Look-ups in named tables: a row name and a column name give one cell, copied from the table.

Rur:
        Feved  Dulife  Foruf  Bomonib  Kima  Gipip
Tilev     168     150    163      129   228    125
Puler     113     182    198      197   179    125
Muvi      142     170    166      166   206     62
Mifa      112     180    197      199   179    125
Nug       168     147    164      129   229    123
Zavuk     143     171    168      168   207     63
Gub       115     183    196      198   179    121
Fezu      112     180    203      201   180    129
Tirulo    143     173    167      168   205     61
Tupu      141     173    169      170   206     63
Kot       152     148    174      159   226     99

Foruf of Zavuk is 168
Dulife of Gub is 183
Foruf of Fezu is 203
Foruf of Nug is 164
Feved of Zavuk is 143
Feved of Fezu is 112
Bomonib of Nug is 129
Bomonib of Tirulo is 168
Feved of Tilev is 168
Gipip of Tupu is 63
Gipip of Muvi is 62
Bomonib of Fezu is 201
Dulife of Muvi is 170
Foruf of Mifa is 197
Gipip of Zavuk is 63
Gipip of Tirulo is 61
Kima of Gub is 179
Foruf of Kot is 174
Bomonib of Puler is 197
Dulife of Kot is 148

Bul =
	Lil	Vesebuk	Samem
Futula	6.093	8.062	6.745
Bov	7.664	6.365	5.954
Zevi	0.811	6.451	6.389
Sul	5.390	6.533	6.300
Gopi	5.555	6.451	6.210
Roder	6.372	6.880	7.020

Samem of Gopi: 6.210
Vesebuk of Bov: 6.365
Lil of Zevi: 0.811
Lil of Futula: 6.093
Lil of Gopi: 5.555
Vesebuk of Futula: 8.062
Vesebuk of Gopi: 6.451
Which row has the largest Vesebuk? Futula

Fekiv =
,Divin,Mubep,Vekimok,Bap,Sev,Kabava,Lazito,Vazavo
Tezisi,63,50,26,69,48,39,66,79
Fezudo,26,14,32,55,12,74,77,70
Gidu,28,40,38,57,45,69,70,64
Gude,63,57,14,93,92,45,49,83
Toduzo,57,58,11,99,87,40,49,78
Tafemil,11,10,35,57,16,89,75,64
Kun,51,70,44,44,53,38,69,77
Rorogo,44,80,36,66,87,42,48,67
Taz,46,77,39,64,74,43,54,74
Refat,70,56,22,79,57,37,65,82
Suz,14,15,40,58,17,86,79,59
Kam,60,56,12,96,87,40,49,81
Bufi,53,71,25,87,91,46,48,76

Toduzo, Bap => 99
Bufi, Kabava => 46
Toduzo, Divin => 57
Kun, Vekimok => 44
Suz, Vazavo => 59
Suz, Bap => 58
Taz, Kabava => 43
Gude, Lazito => 49
Suz, Sev => 17
Gidu, Vekimok => 38
Bufi, Vazavo => 76
Suz, Mubep => 15
Rorogo, Mubep => 80
Refat, Vazavo => 82
Rorogo, Sev => 87
Gidu, Lazito => 70
Gude, Vazavo => 83
Kun, Vazavo => 77
Tafemil, Kabava => 89
Toduzo, Kabava => 40

Table Fev
|  | Guzu | Robupu | Sege | Bup | Lafi |
|---|---|---|---|---|---|
| Tadofem | 66.98 | 57.95 | 47.70 | 72.10 | 56.48 |
| Ges | 71.55 | 87.21 | 91.35 | 85.01 | 54.22 |
| Voligeg | 47.10 | 45.91 | 43.05 | 26.41 | 60.09 |
| Ren | 59.18 | 59.24 | 81.63 | 16.40 | 72.99 |
| Fizelu | 59.63 | 67.07 | 67.41 | 25.11 | 55.55 |
| Bis | 54.64 | 61.06 | 45.76 | 79.00 | 57.29 |

Robupu of Tadofem is 57.95
Bup of Bis is 79.00
Lafi of Ren is 72.99
Bup of Voligeg is 26.41
Robupu of Bis is 61.06
Lafi of Voligeg is 60.09
Which row has the largest Sege? Ges

Zuzib.tsv
	Zumizo	Zim	Bavazi	Tagele	Gir	Rit
Lamukoz	573	479	445	831	401	638
Dobi	563	759	400	588	672	547
Luduv	426	370	669	857	518	632
Rom	680	596	333	112	479	552
Munuso	658	393	385	441	354	741
Gotu	499	639	505	820	705	883
Bug	462	623	473	808	663	577
Sed	315	337	651	317	673	647

What is the Zumizo of Luduv in Zuzib? 426
What is the Zumizo of Munuso in Zuzib? 658
What is the Zim of Munuso in Zuzib? 393
What is the Zim of Dobi in Zuzib? 759
What is the Zumizo of Gotu in Zuzib? 499
What is the Tagele of Gotu in Zuzib? 820
What is the Tagele of Dobi in Zuzib? 588
What is the Rit of Luduv in Zuzib? 632
What is the Gir of Lamukoz in Zuzib? 401
What is the Rit of Dobi in Zuzib? 547
What is the Zim of Sed in Zuzib? 337
What is the Rit of Sed in Zuzib? 647
What is the Bavazi of Lamukoz in Zuzib? 445
What is the Bavazi of Dobi in Zuzib? 400
What is the Bavazi of Gotu in Zuzib? 505
What is the Rit of Munuso in Zuzib? 741

Gebi
|  | Zoneka | Tiragom | Pagen | Pum | Tir |
|---|---|---|---|---|---|
| Zuza | 108 | 111 | 101 | 142 | 104 |
| Gir | 91 | 221 | 5 | 27 | 74 |
| Teg | 247 | 152 | 83 | 16 | 84 |
| Fedab | 145 | 130 | 104 | 115 | 110 |
| Vopite | 189 | 70 | 202 | 160 | 180 |
| Gul | 108 | 113 | 114 | 142 | 113 |
| Diri | 193 | 153 | 82 | 90 | 123 |
| Nabu | 147 | 108 | 84 | 143 | 76 |
| Bonadid | 143 | 86 | 111 | 113 | 116 |
| Penu | 112 | 99 | 108 | 130 | 110 |
| Peg | 51 | 125 | 73 | 53 | 89 |
| Gukotun | 132 | 109 | 114 | 107 | 114 |
| Diba | 123 | 116 | 109 | 140 | 118 |
| Ser | 152 | 104 | 106 | 108 | 107 |

Pum of Vopite: 160
Tir of Nabu: 76
Tiragom of Teg: 152
Pagen of Peg: 73
Tiragom of Bonadid: 86
Pum of Ser: 108
Zoneka of Zuza: 108
Tiragom of Gukotun: 109
Pagen of Diri: 82
Pum of Zuza: 142
Pum of Gukotun: 107
Tir of Zuza: 104
Tir of Gir: 74
Pum of Diri: 90
Zoneka of Teg: 247

Kas =
|  | Simuged | Beli | Vos | Ras | Mize | Rabuzat | Nif | Mup | Kop |
|---|---|---|---|---|---|---|---|---|---|
| Mif | 39 | 41 | 42 | 42 | 41 | 43 | 41 | 40 | 43 |
| Rek | 42 | 42 | 44 | 42 | 41 | 41 | 41 | 45 | 46 |
| Bisilug | 22 | 15 | 41 | 11 | 38 | 14 | 56 | 69 | 42 |
| Tevo | 56 | 54 | 58 | 53 | 55 | 49 | 58 | 60 | 56 |
| Safud | 52 | 60 | 46 | 63 | 50 | 60 | 39 | 40 | 54 |
| Dab | 40 | 46 | 46 | 40 | 46 | 41 | 43 | 42 | 44 |
| Rezim | 43 | 45 | 44 | 41 | 45 | 40 | 43 | 44 | 42 |
| Rit | 50 | 57 | 50 | 35 | 58 | 36 | 45 | 51 | 35 |
| Karakez | 36 | 71 | 64 | 52 | 47 | 33 | 17 | 40 | 75 |
| Bifub | 50 | 50 | 43 | 53 | 47 | 54 | 43 | 38 | 43 |
| Baloz | 49 | 42 | 38 | 52 | 40 | 51 | 43 | 48 | 47 |
| Vuteke | 41 | 37 | 43 | 48 | 37 | 50 | 44 | 40 | 49 |

What is the Simuged of Tevo in Kas? 56
What is the Nif of Baloz in Kas? 43
What is the Nif of Safud in Kas? 39
What is the Beli of Rit in Kas? 57
What is the Kop of Bisilug in Kas? 42
What is the Rabuzat of Rezim in Kas? 40
What is the Kop of Rek in Kas? 46
What is the Beli of Dab in Kas? 46
What is the Simuged of Bisilug in Kas? 22
What is the Mup of Karakez in Kas? 40
What is the Ras of Safud in Kas? 63
What is the Kop of Rit in Kas? 35
What is the Mup of Safud in Kas? 40
What is the Mize of Tevo in Kas? 55
What is the Kop of Tevo in Kas? 56
What is the Rabuzat of Rit in Kas? 36

Table Gupa
,Kipot,Kuf
Lapiv,-0.814,-2.806
Magirep,-4.227,9.159
Gon,-2.489,-7.443
Vazoka,-3.454,3.340
Komibid,1.371,0.229
Dimel,6.152,-4.405
Fof,2.130,4.825
Vono,-6.995,-2.821
Diz,0.035,-1.547
Buvo,-2.776,3.652
Vavunan,1.857,1.397

Kipot of Dimel is 6.152
Kipot of Magirep is -4.227
Kuf of Vono is -2.821
Kuf of Vavunan is 1.397
Kipot of Vavunan is 1.857
Kuf of Dimel is -4.405
Kuf of Gon is -7.443
Kipot of Buvo is -2.776
Kipot of Gon is -2.489
Kipot of Vono is -6.995
Kuf of Magirep is 9.159
Kuf of Vazoka is 3.340
Kuf of Buvo is 3.652
Kipot of Vazoka is -3.454
Kuf of Fof is 4.825
Kuf of Lapiv is -2.806
Kipot of Komibid is 1.371
Kuf of Komibid is 0.229
Kipot of Lapiv is -0.814
Kuf of Diz is -1.547

Table Rogine
,Tif,Zar,Delen,Vesuza,Lik,Fuso
Biz,113,119,136,114,99,132
Nuz,146,108,151,129,109,126
Pipafo,103,153,156,144,108,150
Tak,62,145,205,131,140,73
Feg,128,118,124,123,133,128
Fikoto,119,118,122,129,125,133
Moma,129,129,111,133,139,116
Finot,163,53,70,121,166,57
Lalefik,129,120,130,130,136,139
Gifir,102,134,148,136,117,163
Zal,116,130,120,117,122,125
Vofe,115,122,131,127,117,132
Bezu,118,148,141,134,125,85
Disuf,56,138,55,123,96,165

Fuso of Zal: 125
Delen of Vofe: 131
Delen of Biz: 136
Tif of Tak: 62
Delen of Disuf: 55
Lik of Lalefik: 136
Lik of Vofe: 117
Row with the largest Lik: Finot

Fuzativ:
        Visezuv  Gezagom  Fipog  Guz  Deren  Tep  Nenovud  Bepeva  Mez
Nakino      102       69     50  214     43   77      156     147   57
Zorel        86      105    118  119     63   18      154      48  222
Ligar        89       97    114   49     87   27       63      69  131
Seg          42       28     93   47    118  110       82      36  113
Vug          92       91     69   27     87  107       56      90   47
Lufir        69        9     69   42     73  162       99     114   99

Lufir, Deren: 73
Nakino, Mez: 57
Lufir, Mez: 99
Vug, Fipog: 69
Seg, Deren: 118
Seg, Guz: 47
Ligar, Visezuv: 89
Nakino, Nenovud: 156
Vug, Mez: 47
Nakino, Guz: 214
Ligar, Fipog: 114
Lufir, Nenovud: 99
Zorel, Bepeva: 48
Zorel, Fipog: 118

Porevu.csv
,Bisuves,Besikad,Riz,Zor
Meba,-54,-71,47,-69
Felafa,-21,-26,-23,-52
Gukal,-23,-37,62,-64
Luf,-64,-68,-89,-39

Zor of Luf: -39
Besikad of Luf: -68
Bisuves of Luf: -64
Zor of Felafa: -52
Besikad of Felafa: -26
Besikad of Meba: -71
Riz of Gukal: 62
Riz of Luf: -89
Riz of Felafa: -23
Bisuves of Felafa: -21
Bisuves of Meba: -54
Bisuves of Gukal: -23
Zor of Meba: -69
Zor of Gukal: -64
Riz of Meba: 47
Besikad of Gukal: -37

Butedu =
         Kir  Tos  Vaso  Lirera  Vegitu
Vuli     211  110   184     158     151
Zum      145  143    62     228     176
Koteso   176  189   167     128     184
Direnot  198  160   149     207      16

Vuli, Tos -> 110
Koteso, Tos -> 189
Koteso, Vegitu -> 184
Zum, Vegitu -> 176
Direnot, Lirera -> 207
Direnot, Vaso -> 149
Vuli, Lirera -> 158
Koteso, Lirera -> 128
Zum, Tos -> 143
Vuli, Kir -> 211
Koteso, Kir -> 176
Zum, Vaso -> 62
Direnot, Tos -> 160
Direnot, Vegitu -> 16
Koteso, Vaso -> 167

Table Kap
          Der  Nagir   Fav  Tasobev  Motu
Livuse   3940   4921  3727     4164  3952
Bitobuk  3542   5230  3926     3361  4294
Tud      4592   4696  4284     4580  3323
Mevumu   4706   4408  4591     3477  4034
Sezo     7782   2806  5396     2620  3818
Noge     1597   5990  5651     2496  5064
Sekid    5033   5083  3815     5094  3450
Tino     4750   5682  3691     1673  5937

What is the Tasobev of Tino in Kap?
1673
What is the Nagir of Tino in Kap?
5682
What is the Motu of Sekid in Kap?
3450
What is the Nagir of Sezo in Kap?
2806
What is the Motu of Livuse in Kap?
3952
What is the Tasobev of Livuse in Kap?
4164
What is the Nagir of Mevumu in Kap?
4408
What is the Der of Tino in Kap?
4750
What is the Motu of Tud in Kap?
3323

